Here is a tiny trained network, its code and every weight. The questions are about switching its units off for an input and a class, where a switched-off unit gives its printed mean instead of its output.

import numpy as np


def w(rows, s, z=0):
    codes = np.array(rows[::2]) - 128.0
    scale = np.full(codes.shape[1], s)
    scale[-1] = z or s
    return codes * scale


def norm(h):
    return h / np.sqrt((h * h).mean(-1, keepdims=True) + 1e-5)


def f(y):
    return np.maximum(y, 0)


def log_softmax(a):
    a = a - a.max(-1, keepdims=True)
    return a - np.log(np.exp(a).sum(-1, keepdims=True))


def net(x, mask):
    res = np.array(x, float).reshape(1, 7) / 4 @ E
    u = 0
    for l in range(3):
        y = f(norm(res) @ A[l][:, :-1].T + A[l][:, -1])
        res = res + np.where(mask[u : u + 9], y, B[l][:, -1]) @ B[l][:, :-1]
        u += 9
    return log_softmax(norm(res)[-1] @ U[:, :-1].T + U[:, -1])


A, B = {}, {}
E = w([
[128,126,130,126],'x0',
[165,2,66,138],'x1',
[129,129,126,128],'x2',
[126,126,130,126],'x3',
[105,98,140,20],'x4',
[218,114,200,121],'x5',
[128,128,130,126],'x6',
],0.00089)
A[0] = w([
[42,152,123,77,7],'L0N0',
[129,116,83,208,163],'L0N1',
[118,112,139,18,171],'L0N2',
[249,106,240,119,185],'L0N3',
[180,40,41,127,160],'L0N4',
[91,205,160,197,199],'L0N5',
[119,114,138,42,160],'L0N6',
[81,135,82,131,99],'L0N7',
[158,156,188,173,13],'L0N8',
],0.0019,0.0014)
B[0] = w([
[156,182,49,51,150],'L0N0',
[127,176,190,107,201],'L0N1',
[54,150,136,64,213],'L0N2',
[249,185,157,125,248],'L0N3',
[113,31,157,161,234],'L0N4',
[159,145,87,68,242],'L0N5',
[78,140,126,80,194],'L0N6',
[171,148,146,120,157],'L0N7',
[224,231,60,103,142],'L0N8',
],0.0021,0.0015)
A[1] = w([
[164,96,87,251,136],'L1N0',
[107,101,68,223,2],'L1N1',
[133,89,125,49,107],'L1N2',
[88,72,94,201,97],'L1N3',
[111,49,173,57,133],'L1N4',
[124,130,133,133,106],'L1N5',
[142,123,186,119,129],'L1N6',
[96,251,174,165,87],'L1N7',
[148,216,91,93,183],'L1N8',
],0.0028,0.0017)
B[1] = w([
[74,120,210,79,204],'L1N0',
[135,88,200,33,150],'L1N1',
[127,177,68,150,181],'L1N2',
[91,119,193,45,172],'L1N3',
[122,151,37,164,206],'L1N4',
[137,148,126,130,128],'L1N5',
[152,132,138,86,161],'L1N6',
[117,3,15,166,220],'L1N7',
[75,191,137,181,254],'L1N8',
],0.0025,0.0019)
A[2] = w([
[162,86,196,178,7],'L2N0',
[85,199,82,59,228],'L2N1',
[171,88,196,175,10],'L2N2',
[116,94,151,30,146],'L2N3',
[182,89,109,70,44],'L2N4',
[135,5,123,160,78],'L2N5',
[86,184,176,94,78],'L2N6',
[253,117,240,71,88],'L2N7',
[144,158,217,82,126],'L2N8',
],0.0024,0.0015)
B[2] = w([
[143,35,168,251,138],'L2N0',
[175,82,173,148,254],'L2N1',
[142,79,130,212,140],'L2N2',
[174,145,150,169,186],'L2N3',
[203,161,67,115,139],'L2N4',
[115,252,157,109,165],'L2N5',
[165,158,130,60,154],'L2N6',
[53,109,64,136,194],'L2N7',
[87,80,160,151,166],'L2N8',
],0.0029,0.0023)
U = w([
[40,186,26,254,119],'0',
[235,233,150,229,152],'1',
[55,33,240,74,155],'2',
[186,23,195,242,112],'3',
[35,230,90,29,225],'4',
[187,211,237,49,79],'5',
[49,22,16,65,3],'6',
[248,78,40,65,130],'7',
],0.0096,0.0005)

Each question gives the input, the list of numbers given to net, and the class t.
The units are the neurons (one row each of A and B). Each row of codes is followed by its name. A weight is (code - 128) times the scale printed after its matrix; where a second scale follows, it is the last column's (A, B and U).
mask holds one flag per neuron, layer by layer. A switched-off neuron (its flag False) gives its mean, the last column of its row in B, instead of its output. The means were averaged over made-up inputs and are rounded, as every weight is.
A unit's drop is (log p(t) with every unit on - log p(t) with that unit switched off) / (log p(t) with every unit on - log p(t) with every unit switched off).
The circuit of an input: a set's keep is (log p(t) with only the set's units on - log p(t) with every unit switched off) / (log p(t) with every unit on - log p(t) with every unit switched off). Starting from the 12 units with the biggest drops (on a tie, the unit counted first), units are removed one at a time, each time the one whose removal leaves the highest keep (on an exact tie, the one counted first), for as long as the keep stays at least 0.8.
circuit, biggest first: the units of the circuit, biggest drop first
k most important neurons: the k neurons with the biggest drops, biggest first
k most important neurons of layer l: the k neurons of layer l with the biggest drops, biggest first
drop when u is switched off: that unit's drop, to one decimal
input [-3,1,4,5,6,4,3], class 7: circuit, biggest first => L1N4
input [7,-6,0,1,0,2,6], class 1: 3 most important neurons of layer 1 => L1N0, L1N7, L1N3
input [6,-3,-6,5,0,1,-3], class 1: 3 most important neurons => L1N0, L1N8, L1N7
input [6,1,0,4,8,7,-3], class 7: circuit, biggest first => L1N4, L2N4
input [-6,2,0,3,8,7,-5], class 7: circuit, biggest first => L1N4, L2N4
input [8,-4,5,7,0,1,-5], class 1: 2 most important neurons => L1N8, L1N7
input [5,0,2,-3,4,1,1], class 5: 2 most important neurons of layer 2 => L2N1, L2N7
input [-5,6,-2,1,-5,0,0], class 2: 2 most important neurons => L1N0, L1N3
input [-5,5,7,6,0,-7,5], class 2: 2 most important neurons => L1N3, L1N7
input [-4,-5,5,-7,-3,0,1], class 0: 3 most important neurons => L1N7, L0N3, L1N8
input [4,-2,8,-7,0,2,4], class 1: 2 most important neurons => L1N0, L1N8
input [-6,4,1,-6,-4,0,7], class 2: 2 most important neurons of layer 1 => L1N0, L1N3
input [-8,7,8,-3,0,-3,-2], class 2: 3 most important neurons of layer 2 => L2N5, L2N7, L2N3
input [3,3,-4,0,-8,-3,7], class 2: most important neuron => L1N0
input [-3,2,-1,1,-7,-7,-8], class 2: drop when L1N4 is switched off => 0.0
input [-6,-3,8,3,0,3,-3], class 1: drop when L2N7 is switched off => 0.1
input [-7,2,5,-4,7,6,-3], class 7: drop when L1N4 is switched off => 0.2
